Where the symbols take the units:
j551: ζ>j958, κ>j592, η>j440, α>j857, χ>j348, λ>j422, σ>j371
j615: ζ>none, κ>j11, η>j273, α>none, χ>j167, λ>j537, σ>none
j642: ζ>j51, κ>j849, η>j898, α>j366, χ>j371, λ>j24, σ>j348
j348: ζ>j683, κ>none, η>none, α>j991, χ>j551, λ>none, σ>j642
j27: ζ>j898, κ>j293, η>j51, α>j859, χ>j753, λ>j441, σ>j331
j337: ζ>j124, κ>j204, η>j809, α>j50, χ>j712, λ>j201, σ>j140
j667: ζ>j256, κ>j110, η>j857, α>j440, χ>j155, λ>j550, σ>j671
j371: ζ>j52, κ>j584, η>j128, α>j207, χ>j642, λ>j499, σ>j551
j67: ζ>j550, κ>j809, η>j204, α>j208, χ>j386, λ>j256, σ>j768
j592: ζ>j605, κ>j551, η>none, α>j276, χ>none, λ>none, σ>j584
j441: ζ>none, κ>none, η>j848, α>j11, χ>j358, λ>j27, σ>none
j207: ζ>j917, κ>j456, η>j671, α>j371, χ>j366, λ>j325, σ>j857
j976: ζ>j584, κ>j52, η>j93, α>j727, χ>j477, λ>j142, σ>j605
j128: ζ>j753, κ>j829, η>j371, α>j671, χ>j898, λ>j526, σ>j440
j331: ζ>none, κ>none, η>j683, α>j365, χ>j637, λ>none, σ>j27
j857: ζ>j734, κ>j276, η>j667, α>j551, χ>j991, λ>j157, σ>j207
j440: ζ>j637, κ>none, η>j551, α>j667, χ>none, λ>none, σ>j128
j31: ζ>j325, κ>j140, η>j768, α>j130, χ>j575, λ>j917, σ>j204
j155: ζ>j365, κ>none, η>j991, α>none, χ>j667, λ>none, σ>j59
j11: ζ>j650, κ>j615, η>j575, α>j441, χ>j768, λ>j859, σ>j386
j189: ζ>j719, κ>j671, η>j456, α>j829, χ>j206, λ>j373, σ>j110
j683: ζ>j348, κ>j563, η>j331, α>j482, χ>j958, λ>j301, σ>j51
j719: ζ>j189, κ>j388, η>j727, α>j93, χ>j537, λ>j167, σ>j449
j908: ζ>j768, κ>j373, η>j325, α>j526, χ>j650, λ>j671, σ>j550
j499: ζ>j130, κ>j479, η>j526, α>j325, χ>j24, λ>j371, σ>j422
j482: ζ>j991, κ>j928, η>j365, α>j683, χ>j734, λ>j437, σ>j47
j386: ζ>none, κ>none, η>j437, α>none, χ>j67, λ>j365, σ>j11
j325: ζ>j31, κ>j872, η>j908, α>j499, χ>j105, λ>j207, σ>j157
j741: ζ>j273, κ>j105, η>none, α>none, χ>j872, λ>j644, σ>none
j167: ζ>j373, κ>j768, η>j140, α>j239, χ>j615, λ>j719, σ>j809
j928: ζ>j896, κ>j482, η>j856, α>j563, χ>j201, λ>j712, σ>j418
j130: ζ>j499, κ>j142, η>j358, α>j31, χ>j848, λ>j52, σ>j176
j605: ζ>j592, κ>j958, η>j970, α>j201, χ>j563, λ>j50, σ>j976
j712: ζ>none, κ>j437, η>none, α>none, χ>j337, λ>j928, σ>j273
j422: ζ>j176, κ>none, η>none, α>j157, χ>none, λ>j551, σ>j499
j110: ζ>j449, κ>j667, η>j276, α>none, χ>none, λ>none, σ>j189
j859: ζ>j59, κ>j537, η>j47, α>j27, χ>j388, λ>j11, σ>j365
j958: ζ>j551, κ>j605, η>j637, α>j734, χ>j683, λ>j176, σ>j52
j105: ζ>j575, κ>j741, η>j650, α>j24, χ>j325, λ>j366, σ>j439
j204: ζ>j157, κ>j337, η>j67, α>j176, χ>j437, λ>j734, σ>j31
j715: ζ>none, κ>j848, η>none, α>j273, χ>j142, λ>j477, σ>none
j650: ζ>j11, κ>none, η>j105, α>none, χ>j908, λ>j59, σ>none
j734: ζ>j857, κ>j201, η>j256, α>j958, χ>j482, λ>j204, σ>j917
j753: ζ>j128, κ>j93, η>j52, α>j388, χ>j27, λ>j358, σ>j637
j388: ζ>j671, κ>j719, η>j917, α>j753, χ>j859, λ>j768, σ>j256
j358: ζ>j526, κ>j239, η>j130, α>j768, χ>j441, λ>j753, σ>j208
j727: ζ>j456, κ>j917, η>j719, α>j976, χ>j418, λ>j140, σ>j201
j917: ζ>j207, κ>j727, η>j388, α>j52, χ>j47, λ>j31, σ>j734
j47: ζ>j366, κ>j418, η>j859, α>j51, χ>j917, λ>j575, σ>j482
j201: ζ>j276, κ>j734, η>j449, α>j605, χ>j928, λ>j337, σ>j727
j24: ζ>j848, κ>none, η>none, α>j105, χ>j499, λ>j642, σ>none
j59: ζ>j859, κ>j206, η>j366, α>j898, χ>j671, λ>j650, σ>j155
j239: ζ>none, κ>j358, η>j142, α>j167, χ>none, λ>j93, σ>none
j849: ζ>j477, κ>j642, η>none, α>j644, χ>j584, λ>none, σ>none
j584: ζ>j976, κ>j371, η>j829, α>j456, χ>j849, λ>j479, σ>j592
j809: ζ>none, κ>j67, η>j337, α>none, χ>none, λ>j449, σ>j167
j768: ζ>j908, κ>j167, η>j31, α>j358, χ>j11, λ>j388, σ>j67
j550: ζ>j67, κ>none, η>j157, α>none, χ>none, λ>j667, σ>j908
j365: ζ>j155, κ>j856, η>j482, α>j331, χ>j256, λ>j386, σ>j859
j301: ζ>none, κ>none, η>none, α>j437, χ>j176, λ>j683, σ>j848
j671: ζ>j388, κ>j189, η>j207, α>j128, χ>j59, λ>j908, σ>j667
j439: ζ>j437, κ>none, η>none, α>none, χ>j157, λ>j991, σ>j105
j142: ζ>j479, κ>j130, η>j239, α>j140, χ>j715, λ>j976, σ>j50
j970: ζ>none, κ>j637, η>j605, α>j449, χ>none, λ>none, σ>j93
j157: ζ>j204, κ>j124, η>j550, α>j422, χ>j439, λ>j857, σ>j325
j418: ζ>j644, κ>j47, η>j537, α>j477, χ>j727, λ>j273, σ>j928
j437: ζ>j439, κ>j712, η>j386, α>j301, χ>j204, λ>j482, σ>j575
j477: ζ>j849, κ>j51, η>j293, α>j418, χ>j976, λ>j715, σ>j563
j898: ζ>j27, κ>none, η>j642, α>j59, χ>j128, λ>none, σ>none
j856: ζ>none, κ>j365, η>j928, α>none, χ>j449, λ>none, σ>j537
j293: ζ>none, κ>j27, η>j477, α>j537, χ>j93, λ>none, σ>none
j456: ζ>j727, κ>j207, η>j189, α>j584, χ>j644, λ>j872, σ>j276
j206: ζ>j537, κ>j59, η>j644, α>none, χ>j189, λ>none, σ>none
j140: ζ>j872, κ>j31, η>j167, α>j142, χ>j273, λ>j727, σ>j337
j208: ζ>none, κ>none, η>j176, α>j67, χ>none, λ>j637, σ>j358
j991: ζ>j482, κ>j896, η>j155, α>j348, χ>j857, λ>j439, σ>j366
j637: ζ>j440, κ>j970, η>j958, α>j256, χ>j331, λ>j208, σ>j753
j373: ζ>j167, κ>j908, η>j872, α>none, χ>none, λ>j189, σ>none
j896: ζ>j928, κ>j991, η>none, α>none, χ>j276, λ>none, σ>j644
j50: ζ>none, κ>j176, η>none, α>j337, χ>none, λ>j605, σ>j142
j124: ζ>j337, κ>j157, η>none, α>none, χ>none, λ>j276, σ>j872
j848: ζ>j24, κ>j715, η>j441, α>j575, χ>j130, λ>j51, σ>j301
j51: ζ>j642, κ>j477, η>j27, α>j47, χ>j52, λ>j848, σ>j683
j366: ζ>j47, κ>j644, η>j59, α>j642, χ>j207, λ>j105, σ>j991
j575: ζ>j105, κ>j273, η>j11, α>j848, χ>j31, λ>j47, σ>j437
j256: ζ>j667, κ>j449, η>j734, α>j637, χ>j365, λ>j67, σ>j388
j93: ζ>j829, κ>j753, η>j976, α>j719, χ>j293, λ>j239, σ>j970
j52: ζ>j371, κ>j976, η>j753, α>j917, χ>j51, λ>j130, σ>j958
j526: ζ>j358, κ>none, η>j499, α>j908, χ>none, λ>j128, σ>none
j644: ζ>j418, κ>j366, η>j206, α>j849, χ>j456, λ>j741, σ>j896
j273: ζ>j741, κ>j575, η>j615, α>j715, χ>j140, λ>j418, σ>j712
j563: ζ>none, κ>j683, η>none, α>j928, χ>j605, λ>none, σ>j477
j276: ζ>j201, κ>j857, η>j110, α>j592, χ>j896, λ>j124, σ>j456
j537: ζ>j206, κ>j859, η>j418, α>j293, χ>j719, λ>j615, σ>j856
j479: ζ>j142, κ>j499, η>none, α>j872, χ>none, λ>j584, σ>none
j829: ζ>j93, κ>j128, η>j584, α>j189, χ>none, λ>none, σ>none
j449: ζ>j110, κ>j256, η>j201, α>j970, χ>j856, λ>j809, σ>j719
j872: ζ>j140, κ>j325, η>j373, α>j479, χ>j741, λ>j456, σ>j124
j176: ζ>j422, κ>j50, η>j208, α>j204, χ>j301, λ>j958, σ>j130

The rows follow the links: the fewer symbols apart two units are, the more alike their rows tend to be.

Each row is also shifted at random along 5 hidden directions that mean nothing.

Some units, each with a row of numbers:
j829: [ -21, -150,  -12,  -15,  165,  -72,  -65,  -12,  -14,    8,  -41,   87,  -60,  -64, -132,   40,  -38,  -31, -127,  -86,  191,    0,  -78,  -59,   40,  -39,  -28,    7,   48,   27,   -7,  -79,   18, -143,   16,   68,  -65,  169,  113,  -25,   44, -172,  -64,   29,  -99]
j499: [-193,   43,  165,    3,  -19, -171,   37,    5,   73,   49,  -42,  195,   89,  -90, -125,  -70,  -56, -224,   77,   72,  -45,  -63,  -47,  -78,   42,   14,   56,   73,    0, -161,    6,   62,   12,   32,   45,   24,    2,  -50, -194,  118,  132,  -44,  -50,   97,  -85]
j130: [ 270, -130,  101,   60,   19, -169,  -12,  -91,   60,  134,  -28,   59,  -81,  -24,  104,   10, -127, -147,   22,  -14,  -84,   24,   54,   40,  -59,  189,   44,   83,   62, -108,  -15,   44,   54,  -58,  136,   54,  -96,  -53, -234,   62,  -26,   64,   13,   22, -125]
j273: [-139,   82,  -39,  -84, -143,  -48,  197,   26,  -54,  -87,   65,  -32,  218,  240,   42,    2,   78, -101,   69,  -26,    0,  158,   98, -104,   20,  -32,   53,  -17,  -60,   -8,  139,  190,  -19,   36,   60,   69,   60,  -93,  -39,   45,   -2,   45,   40,  -93,   63]
j727: [ 191,   79,   33,  -52,    2,  -18,   99,  -17,   29, -160,   31, -181, -225,   15,  -81,   29,  -57,   72, -137,   26, -105,    8,  -58,  -39,  -38, -139,  -28,   23,  121,   51,   -1,   35,  202,  191,  -99,  143,  164,  -57,   13, -161,   41, -114,   90,  -59,   32]
j896: [-110,  -38,   46, -144,  -49,  137,  112,  194,  -68,   43,   85,    4,  103,  219,  -21,  -30,  -16,   84,  137,   85,   45,  100, -105, -106,   71, -115,   35,  -60,  -54,  -50,   19,   22,  -16, -117,    1,   28,    2,   82,  166,  201,  -39,  -72,  -13,   50, -141]
j650: [ -10, -130,  -16,   99,  -61,  -90,   -8,  -36,   -2,   30,  103,  135,  177,   45,   -2, -138,  -33,  150,  -53,   76,  105, -120,  -56,   24,  174,   60,   17,   49,  -81,   80,   32,   44, -169,  -50,  -29,  -46,  -71, -111,   -8,   55,   62,  -16,  -40, -138,  -61]
j440: [ -96,   63,   50,   19,  234,   25, -207,  -60,   30,   51, -129,  100, -135, -184, -131,   -9,   64,   28,   -2,  105,  126, -185, -154,   82,    0,  -16,    2,   90,  175,   91,    0, -205,  -32,   77,  -82,  -12,  -49,   54,   49,   24,   27,  -32, -116,  156,   71]
j422: [-104,  110,   67,  -25,   79, -123,  -40,  -11,   68,   61, -120,   86,   41,   44,  -58, -108,  -31,  -85,  130,   -6,  107,   24,  -76, -100,   19,  124,  113,   86,  -42,  -44,   21,  -92,  -58,   57,   -2,  -74,   26,   21, -128,   64,   59,   32, -114,  255,    7]
j337: [  -9,  -55,  -72,   95, -170,  -41,   34,   20,   24,  128,   93, -145,   80,  243,   62,   -1,  -65,  -33,  -24,  -66, -182,  202,  -50, -183,  -35,   -5,   43,  125,   18, -292,  -28,   84,  115,  -33,   36,   59, -159,   -6, -116,   79,  -44,   52,   41,  -35, -131]
j365: [-182,  -36,  -50,  -58,   25,  207, -118,  -34, -167,  -24,   17,   57,   -2,   39,  195,   79,  105,  226,    4,  -30,   75,    6,   34,   82,  -94,   72,  -50,  -54,   -8,  141,  -19,  -50, -147,  -45,  -82,  -19,  104,   62,  154,  -50, -169,   99,    6,   48,  106]
j301: [  75,  238,    1,   31,  -54,   51,  -31,  -67,  -78,  -32,  -56,   26,   66,  -90,    4,   44,  141, -149,  150,   60,  -30,  -59,  205,  104,   -9,  -13,   43,  -36,   26,  -40,   69,  -87,  -79,   50,   90,  -93,   60, -191, -110,  -98,    7,  125, -134,  -12,  201]
j741: [ 132,  -43,   45,   55,  -81,  -75,  192,  -69,   12,   27,  101,   44,   63,  194,  -47, -156,   41,   50,  -11,  140,  122,   41, -102,   49,  186,  -71,   34,  121,  -11,   66,   89,   59,  -66,  -66,   67,   93,  -90,  -63,   15,  132,  -39,  -56,   48,  -20,  -46]
j712: [  85,   19,  -12,   -6,  -85,   90,   51, -123,  -41,  -82,  199,  -63,  172,  198,   96,    8,  151,  166,   26,  122,   20,  113, -111,  -42,   81,  -34,   47,  184,  127,  -88,  181,   60,  -44,   88,  -36,   60,  -87,  -40,  -30,   94,  -28,  -22,   52,  -57,   50]
j753: [-225,  -73,  -10,  -52,  122,  -94, -162,  -81,  -52,  -51, -107,  102, -139, -210,   55,  123,  -58,  -55,  -65,    6,  -19,  -72,  -32,   41,  -97,   85,  -34,    2,   71,   -4,  -38,  -14,   68,   11,  -70,   85,   41,   25,  -77,  -67,   -7,  -57,  -78,   -5,    7]
j386: [ 159, -103,  -21,  132, -214,   63,  -64,    2,  -32,    5,  145,    3,  186,   98,  178,   -2,  101,   63,    4, -150, -183,   19,   66,  -56,  -38,  116,   36,  -62, -196,  -66,   -6,  123, -193,  -53,  -40, -138,  -37,   18,  -73, -113,  -51,   65,   42, -119,    7]
j667: [ -54, -163,  -41,   51,   75,   61, -115,   89,   30,  164,  -32,  -49,  -91,   76,   55,  -50, -119,  120,   -8,  -50,  -24,  -40, -155,  -37,  -31,  131,   14,   18, -128,   -9, -192,  -25,  -96, -162, -127,  -94,  -97,  213,   64,   36,  -18,   29,    0,   61, -100]
j575: [  63, -119,  -54, -104,  -41,  -32,  156, -117,  -84,   39,  115,  107,   70,  181,  268,  -28,    0,   90,    5, -115,    0,  117,   54,   76,  -44,  213,   19,   -8, -112,  130,  116,  193, -119,  -95,   50,   26,   45,    6,  -97,   91, -168,  200,   84,  -18,  -15]
j208: [ -48,   52, -109,  157,   17,  -70, -138, -110,   33,   23, -108,  -36,  -27, -135,   15,   15,   66,  -78,  -25,  -22,  -75,  -91,  187,   37, -125,  119,   68,  -29,  -34,  -77,  -35, -100,  -23,   40,   74, -168,  -55,  -14, -157, -143,   42,   39,  -50,   26,   92]
j52: [ 359,  114,  161,  -94,   80,  -85, -146, -100,   51,  -52,  -53,   58, -113, -212,   -5,   87,  -90,  -13,  -14,  111,  -39,  -75,  -46,   59,  -63,   17,  -67,  111,  225,  -66,  -46,  -94,  114,  216,  -86,  116,  139, -116, -105,  -42,  101,  -77,  -10,    4,   61]
j441: [  -7,   13,  -24,   58,  -38,   24,  -56, -171,  -50, -107,    4,  162,  150, -158,   25,  106,  115, -117,   -7,  -94,  -93,  -74,  195,   -7,  -21,   43,   31, -126,  -74,  -38,  154,  116, -101,   52,   38,  -54,   73,  -78,  -85, -124,   68,   19,   -7, -205,  126]
j437: [ -16,  115,   57,  -15, -161,   46,  103,  -88,  -36,   17,  125,   24,  171,   50,  151,  -69,  134,   52,  121,   85,  -51,   35,   49,   20,  -15,   54,   86,   89,   48,  -61,   54,   86, -119,  154,  -44,  -45,   70,  -80,  -92,   67,  -39,  119,    0,   16,  137]
j11: [  10, -117, -132,   51,  -51,    7,   53, -121,  -87,  -25,   71,   33,  -17,   60,  189,    0,  105,   74,  -62, -104,   39,  -49,  152,  116,    3,  158,   -7,  -48,  -73,  157,   95,   96, -125,  -17,   76,  -62,   14,   -1,  -14,  -63,  -94,  136,   57,  -57,   59]
j526: [-141, -122,   67,   96,   92, -152,  -13,  -52,   84,   62,   -5,  186,  135,    1,  -44,  -67,  -14, -104,  -70, -155,  -10,   16, -114, -103,   57,  105,   73,   -8, -162,  -46,   18,   66, -118, -100,   42,  -56,  -17,   82, -141,  -33,  152,  -38,  -43,   57,  -75]
j293: [-216, -120, -149, -175,   81,   83,  -10,  -45, -192,  -61,  -32,   95,   70,  -72,  -21,  225,   39,  -76,  -96,    6,  124,   66,   90,    9,   16,  -55,   -8,  -30,   45,   37,  135,  -28,  -13, -191,   54,  131,  -44,   24,  122,   63,  -56,  -43,  -24, -112,   25]
j59: [ -69,   61,   38,  -13,  -47,   77,   92,   54,   60, -108,   12,  121,  139, -106,  -48,  -98,  -21,   44,   33,  -62,   74, -118,   22,   10,  105,  -84,  -36, -162, -160,  115,  -68,   58, -105,  -35,  -56,  -98,  223,  -24,  150,  -98,  123,  -21,   41,  -85,   32]
j898: [ -47,  -80,   66,  -64,   95,   32,  -83,   22,  -28,  -28,  -10,  156,   76, -208,  -94,   14,   -6,  -19,  112,   28,  159, -175,   47,  125,    8,   31,    4,  -49,  -64,  102,   11,  -38, -115, -133,   15,  -69,    4,   42,  110,   47,   18,  -92,  -20,  -32,   70]
j67: [ -28,   58, -163,  116,  -22,   30,  -68,  -96,   15,  -54,    5, -131, -106,   -3,  113,  -98,  123,  133,  -54,  -39,  -18,  -60,   50,   98,  -95,  101,   14,   -2,   52,   46,   32,  -91,  -36,  163,   24,  -85,  -96,  -17, -159, -167,  -23,  161,  -56,   80,  166]
j31: [ -70,   53,  -23,   37,  -68, -167,  103, -108,   44,   -2,   25,  -23,   34,  101,  114,  -47,  -58,  -39,  -63,    8,  -84,   49,  -11,  -40,  -13,  117,   11,   54,    2,   18,   28,  120,   63,  154,  -24,   79,  119,  -61, -162,   30,   16,   25,   37,  -40,  -18]
j50: [  51,  -84,   -3,   70,  -27,  -72,  -35,   25,    1,   63,   -5,  -90,   -8,  130,  -24,   84,    0, -174,   -5, -103,  -74,  157,   76, -172,  -51,   82,   63,   58,   49, -270,   49,   64,   89,  -76,  118,  -59, -117,   41, -112,   47,  -73,   19,  -58,   59,  -53]
j683: [  32,   84,   47, -191,   18,  160,  -97,   15, -136,  -37,  -68,  -13,  153,  -43,   42,  195,   87,  -85,  176,  -45,   52,   83,  118,  -10, -103,   55,   54,  -57,    0,  -19,   44,   67,  -84,  -54,  -65,  -33,  148,  -11,   17,   42,  -89,  109,  -46,   98,   72]
j201: [  15,   24,  -50,  -97,  -27,   24,   -8,   96,  -31,  -18,   63, -214,  -97,  173,   39,   57,   21,   75,  -54,    5,  -94,  136, -153, -127, -129, -122,  -21,  128,  159, -103,  -19,  -45,  114,   70,  -67,  147,   11,   28,   50,  -19,  -19,  -96,   11,   25,  -16]
j189: [-181, -124,  -62,   78,  -25,  -32,   73,  132,   63,   26,    7,  -56,  -27,   31, -114,   11, -130,    7, -164,  -11,    4,  -45,  -89,  -63,   42,  -86,  -15,  -26, -134,  -36, -104,   19,   73, -128,  -44,   75,  -39,   53,   91,  -43,   40, -127,   67,  -95, -169]

Where do the symbols, taken in turn from left to right, take each start?
Answers are names.
[  89, -113,  -16,   10,  -60,  119,  -42,  -27,  -63,  -59,  112,   47,    8, -152,  113,   67,    4,  164,  -68,  -46,  -98, -153,   26,  123,  -12,   21,  -36,  -54,  -57,   57,  -30,   89,  -73,  -95,  -75,    8,   75,  -60,   82,  -38,  -63,   26,  109, -211,   64]
λ σ λ => j365
[-302,  121, -106,  141,  -78,  -40,   22,   89,  155,   27,  -23, -100,  137,   -8,   -8, -180,   23,  -13,   45,  -82,  -97,  -12,   16, -121,   75,    3,  105,  -60, -173,  -23,  -81,    6,  -49,   33,  -36, -219,   34,   21,  -49,  -75,  142,   43,  -72,   29,   -4]
η λ => j857
[ -42, -139,   -4, -175,  -76,   48,   77,   35, -191,   42,  105,    7,  117,  171,  109,  166,  -74,   89,    7,  -58,   -9,  143,  -62, -101,  -50,  -29,  -83,  -21,   -2,   43,   51,  176,   57, -189,  -10,  159,  -12,   51,   73,  198, -156,   -7,   96, -117, -149]
χ κ α => j52
[  49,  133,   96,  -64,   21,   83,   85,   94,   14,   36,    8,  -42,   -1,   48,   32,  -97,   41,  128,  152,   36,   47,  -38,   27,   52,   38,  -64,  -12,  -40,  -46,  161,   -3,  -83, -134,   42,  -96,  -68,  186,  -30,  181,   45,  -53,   65,  -13,  144,   87]
ζ λ => j437
[ 109,   -1,  141,  -98,   27,   35, -152,   51,   10,   54,  -95,   34,   35,    7,   65,  159,  -65,  -33,  119, -212, -160,   59,  -28, -159, -172,   96,   94,  -65,   16, -182,  -58,   77,   25,   44,  -51,  -14,  159,  118,  -84,  -87,   90,   50,    1,   67,  -36]
ζ σ κ χ => j849
[-202,    4, -256,   88,   -9,  -25,   94,  -80, -140, -101,  -18, -113,  -66,   63,  -13,   24,   98,   31,  -85,  126,   73,  -72,  179,  266,   37,  -24,  -51,   47,   71,  119,  154,  -98,    6,  -97,   98,   82, -200, -159,   -8,   10, -237,   17,  -26,  -43,   38]
η κ κ => j273
[-128,   32,  -28,  -37,  -55,  225, -161,   78,  -57,  -55, -112,   49,  135, -181,   32,  146,   27,  -29,   74,  -14, -121,  -63,  145,  -10,  -30,  -32,   -6,  -98,  -41, -123,  -33,   36,  -99,  -45,  -31,  -72,   50,  -71,   82,  -59,   37,   41,  -71, -102,   38]
α ζ σ => j59
[-107,   77,   -9,   61,   26,  137, -101,   72,   15,   33,  -66,  -70, -122, -117,  -56, -102,   21,  200,   38,  294,  106, -228,  -36,  245,  113,  -49,  -83,   88,  117,  179,  -48, -248,  -90,  -98,  -31,  -73, -182,  -99,  222,  129, -148,   35,  -38,   62,   55]
σ κ χ => j189
[ -80, -124, -109,  108,   35, -125,    0, -147,  -34,   49,  -24,  -28, -186,   54,  156,  -62,   19,   68, -176, -107,  -11,  -65,   47,  146,  -75,  199,  -44,   58,  -45,  102,   56,  -10,  -57,  -29,   65,   -1, -105,   94, -126,  -24, -150,   81,   44,   15,  -41]
ζ ζ => j768
[-122,   70,  -37,  -16,   45,  -81,   94,   13,   -6,   52,   39,  -48,   11,  252,  -65, -116,  102,   90,   19,  -44,  149,  146,    4,  -36,   56,   -9,   34,   81,   55,  106,   -3,  -76,   27,   42,   53,  -30,  -61,   68,  -60,   60,  -31,   18,  -62,  245,    8]
λ κ => j857
[   1,  -13,  -13,   60,   69,  -86, -123, -108,    7,  197,  -97,  -21,  -88,   -6,   96,   48,  -65,  -36,   84,   65, -103,    4,    5,   96, -135,  146,    7,  167,  139, -160,   43, -109,   38,    4,   80,   31, -201,  -85, -191,  102, -117,  191,  -44,  113,  -74]
σ σ η => j208
[ -82,   59,  -73,   41,   77,   62, -295,   13,  -28,   44, -128,  -86, -148, -271,   -6,  180,  -29,  -79,   40,   55, -166, -121,   21,   14, -142,  -24,   -2,  -58,  106, -137,  -32, -122,   46,   31,  -12,  -36,   11,  -70,   -4,  -68,  -13,    6,  -34,  -14,    8]
λ α => j67
[  -9, -115,   84,  -74,  109, -101,   37,  111,    3,  163,  -36,   63,  -78,   19, -143,   73, -207, -104,   21,   66,   33,   35,  -79,  -28,   28,  -28,  -90,   57,   41,  -10,  -83,  -14,  183, -225,   77,  139, -168,  144,  -27,  252,  -39,  -24,   -5,   97, -215]
α σ ζ => j201
[-120, -123,  -89,  -46,   67,   52, -153,  -42,    8,   61,   21,  -14,  -76,   60,  169,   51,  -35,  226,  -77, -108, -137,    9, -210,  -20, -141,   86,  -38,   74,   57,    6,  -57,    3,  -60,   19, -197,   26,   23,  112,    3,  -14,  -89,   30,   66,   18,   -3]
α σ σ κ => j970
[ 304,   15,  108,  -50,  -79,  100,   45,  -26,  -55,  -32,   91,   30,  -45,  -58,  185,   49,  -42,  129,   38,   74, -136,  -50,  -13,  155,  -29,   52,  -70,  -14,   60,   59,   -8,   35,   21,   27,  -87,   71,  118,  -79,   39,   33, -119,  -16,   70, -110,   32]
α λ ζ => j24
[ -19,   14,  -26,    1,   23, -118,  249,   37,   70,  -31,   76,  -39,   13,  163, -119, -200,   28,  -22,    7, -106,  153,   70,    7,  -92,  115,   -3,   77,  -16, -142,   60,   19,   48,    3,  136,   92,   28,   75,   66,  -26,  -54,  137,  -42,   -3,   80,   -2]
η κ α λ => j128
[  59,  -46,   44,   88,    5, -215,   46,  -76,    4,   35,    9,   15,  -13,  -29,  -37,   75,  -43, -170,  -56,   92,  -68,   18,   -4,  -51,   62,  -25,   13,  160,  188, -166,   72,   11,  192,   82,   79,  170, -124,  -97, -189,   -1,   73,  -57,  -28,  -34,  -81]
χ κ => j848
[ -77, -108,  -22,   91,    5,  -67,  -32,  105,   54,  100,  -43,   28, -194, -108,   37, -117, -119,   93, -136,  109,   15, -147, -132,  135,  -16,   -7, -102,  -45,  -49,  128, -170,  -84,    9, -145,   17,   -8,  -92,   64,   34,   69,   -9,  -19,   41,   21, -144]
η η χ => j59
[ 212, -158,   29,  -23,   72,   51,   82,  171,   26,  116,   69, -141, -138,  185,  -68,  -53,  -77,  148,  -14,  -78,   22,  107, -172, -103,  -23,    0,   30,   11,  -17,   80,  -46,  -34,   51, -161,   30,    1, -119,  222,   58,   55,  -53,  -40,    9,  158, -160]
χ κ η ζ => j365
